Below is a small trained network, with its code and all its weights. Each question gives an input and a class and asks what happens when units are switched off, that is, made to give their printed mean instead of their output.

import numpy as np


def w(rows, s, z=0):
    codes = np.array(rows[::2]) - 128.0
    scale = np.full(codes.shape[1], s)
    scale[-1] = z or s
    return codes * scale


def norm(h):
    return h / np.sqrt((h * h).mean(-1, keepdims=True) + 1e-5)


def f(y):
    return np.maximum(y, 0)


def log_softmax(a):
    a = a - a.max(-1, keepdims=True)
    return a - np.log(np.exp(a).sum(-1, keepdims=True))


def net(x, mask):
    res = np.array(x, float).reshape(1, 6) / 4 @ E
    u = 0
    for l in range(3):
        y = f(norm(res) @ A[l][:, :-1].T + A[l][:, -1])
        res = res + np.where(mask[u : u + 8], y, B[l][:, -1]) @ B[l][:, :-1]
        u += 8
    return log_softmax(norm(res)[-1] @ U[:, :-1].T + U[:, -1])


A, B = {}, {}
E = w([
[187,129,144,76,194],'x0',
[159,75,240,86,21],'x1',
[131,121,130,136,132],'x2',
[152,57,149,199,160],'x3',
[254,135,55,162,63],'x4',
[148,227,196,192,136],'x5',
],0.0096)
A[0] = w([
[144,210,136,214,188,104],'0.n0',
[175,127,155,90,173,76],'0.n1',
[122,43,40,77,138,56],'0.n2',
[105,157,13,153,202,54],'0.n3',
[219,155,126,51,255,91],'0.n4',
[42,151,54,218,71,109],'0.n5',
[138,165,167,153,100,102],'0.n6',
[144,179,178,175,140,2],'0.n7',
],0.016,0.0084)
B[0] = w([
[73,196,106,83,129,252],'0.n0',
[97,109,120,157,83,161],'0.n1',
[58,115,49,30,102,211],'0.n2',
[91,169,134,151,253,254],'0.n3',
[55,95,116,237,60,247],'0.n4',
[58,79,119,214,81,227],'0.n5',
[103,139,94,81,81,171],'0.n6',
[115,203,147,96,71,154],'0.n7',
],0.024,0.0077)
A[1] = w([
[148,46,96,121,164,5],'1.n0',
[131,185,73,99,76,150],'1.n1',
[186,146,150,130,175,114],'1.n2',
[94,115,200,121,191,126],'1.n3',
[129,71,106,194,136,47],'1.n4',
[9,159,167,108,167,152],'1.n5',
[125,157,164,120,205,49],'1.n6',
[210,144,66,161,105,140],'1.n7',
],0.014,0.0025)
B[1] = w([
[152,101,97,108,186,135],'1.n0',
[186,68,125,148,235,174],'1.n1',
[107,99,77,95,169,128],'1.n2',
[152,103,88,196,138,150],'1.n3',
[170,129,112,165,146,152],'1.n4',
[252,111,13,154,95,249],'1.n5',
[138,141,111,143,190,140],'1.n6',
[139,143,54,152,131,136],'1.n7',
],0.014,0.015)
A[2] = w([
[119,250,153,152,91,199],'2.n0',
[79,252,181,86,79,125],'2.n1',
[164,233,123,57,70,108],'2.n2',
[173,212,134,215,138,103],'2.n3',
[121,122,140,125,117,19],'2.n4',
[218,88,193,57,84,121],'2.n5',
[141,128,21,195,160,254],'2.n6',
[139,72,211,103,15,126],'2.n7',
],0.017,0.0024)
B[2] = w([
[94,5,133,129,177,158],'2.n0',
[94,70,77,85,151,142],'2.n1',
[134,134,107,50,108,148],'2.n2',
[145,84,79,71,108,166],'2.n3',
[129,120,104,114,140,128],'2.n4',
[124,213,158,151,229,148],'2.n5',
[193,158,252,80,96,252],'2.n6',
[67,182,137,188,192,158],'2.n7',
],0.022,0.023)
U = w([
[90,249,87,189,255,99],'0',
[43,81,26,7,125,91],'1',
[45,103,128,252,26,94],'2',
[146,161,151,121,117,255],'3',
[229,147,154,112,92,88],'4',
],0.011,0.0074)

Each question gives the input, the list of numbers given to net, and the class t.
The units are the neurons (one row each of A and B). Each row of codes is followed by its name. A weight is (code - 128) times the scale printed after its matrix; where a second scale follows, it is the last column's (A, B and U).
mask holds one flag per neuron, layer by layer. A switched-off neuron (its flag False) gives its mean, the last column of its row in B, instead of its output. The means were averaged over made-up inputs and are rounded, as every weight is.
A unit's drop is (log p(t) with every unit on - log p(t) with that unit switched off) / (log p(t) with every unit on - log p(t) with every unit switched off).
The circuit of an input: a set's keep is (log p(t) with only the set's units on - log p(t) with every unit switched off) / (log p(t) with every unit on - log p(t) with every unit switched off). Starting from the 12 units with the biggest drops (on a tie, the unit counted first), units are removed one at a time, each time the one whose removal leaves the highest keep (on an exact tie, the one counted first), for as long as the keep stays at least 0.8.
circuit, biggest first: the units of the circuit, biggest drop first
unit that matters most: the unit with the biggest drop
top k neurons: the k neurons with the biggest drops, biggest first
k most important neurons of layer l: the k neurons of layer l with the biggest drops, biggest first
input [7,-3,-2,-5,1,4], class 2: circuit, biggest first => [0.n4]
input [-8,8,4,-5,-7,7], class 0: 2 most important neurons of layer 0 => [0.n3, 0.n0]
input [2,7,-4,7,7,0], class 0: top 4 neurons => [0.n3, 1.n5, 2.n5, 0.n4]
input [-4,-4,-1,-4,-7,5], class 4: top 3 neurons => [1.n5, 0.n4, 2.n6]
input [-4,-5,7,-2,6,6], class 1: top 2 neurons => [0.n0, 2.n3]
input [-4,6,-4,0,-8,-5], class 4: circuit, biggest first => [1.n5, 0.n2]
input [7,7,0,2,7,-4], class 0: 2 most important neurons of layer 0 => [0.n3, 0.n5]
input [-8,-6,1,-4,-3,4], class 2: top 2 neurons => [0.n5, 2.n5]
input [-6,6,8,0,5,4], class 0: 3 most important neurons of layer 0 => [0.n3, 0.n4, 0.n6]
input [0,-8,-6,-7,-5,-6], class 0: top 2 neurons => [0.n3, 0.n2]
input [-5,5,5,3,4,-8], class 1: 3 most important neurons of layer 0 => [0.n2, 0.n3, 0.n4]
input [2,5,1,3,6,-8], class 1: top 2 neurons => [0.n2, 2.n6]
input [2,5,-3,0,-4,-2], class 0: 2 most important neurons of layer 0 => [0.n3, 0.n0]
input [7,-7,2,1,-8,-2], class 4: top neuron => [2.n6]
input [-4,6,-8,-5,2,7], class 1: top 4 neurons => [2.n2, 1.n5, 2.n1, 0.n7]
input [-1,-4,3,-4,7,7], class 1: 3 most important neurons of layer 0 => [0.n0, 0.n7, 0.n6]
input [-6,8,5,-8,-5,-8], class 0: 4 most important neurons of layer 0 => [0.n3, 0.n0, 0.n4, 0.n5]
input [-7,5,-7,-3,-2,2], class 2: 2 most important neurons of layer 0 => [0.n3, 0.n0]
input [-6,7,-8,0,-7,1], class 0: top 4 neurons => [0.n3, 0.n0, 2.n7, 0.n4]
input [-1,2,-1,-5,-1,5], class 1: unit that matters most => 0.n7
input [-2,-5,1,6,5,7], class 1: top 2 neurons => [0.n0, 0.n7]
input [-1,8,-2,-3,6,8], class 0: top 2 neurons => [2.n5, 0.n3]
input [0,-5,-8,-7,-2,-4], class 3: 2 most important neurons of layer 2 => [2.n6, 2.n7]
input [-5,-5,1,-4,6,7], class 1: top 2 neurons => [0.n0, 2.n0]
input [-1,7,-4,0,-3,-2], class 0: top 2 neurons => [0.n3, 0.n0]
input [8,-5,0,5,-8,4], class 2: 2 most important neurons of layer 0 => [0.n4, 0.n1]
input [-3,3,-6,-6,-7,-6], class 4: top 3 neurons => [1.n5, 0.n0, 0.n6]
input [2,-4,1,6,3,7], class 1: top neuron => [0.n0]
input [-4,8,3,-2,6,-7], class 0: 2 most important neurons of layer 2 => [2.n5, 2.n6]
input [7,5,-3,5,-1,-2], class 2: 2 most important neurons of layer 0 => [0.n3, 0.n4]
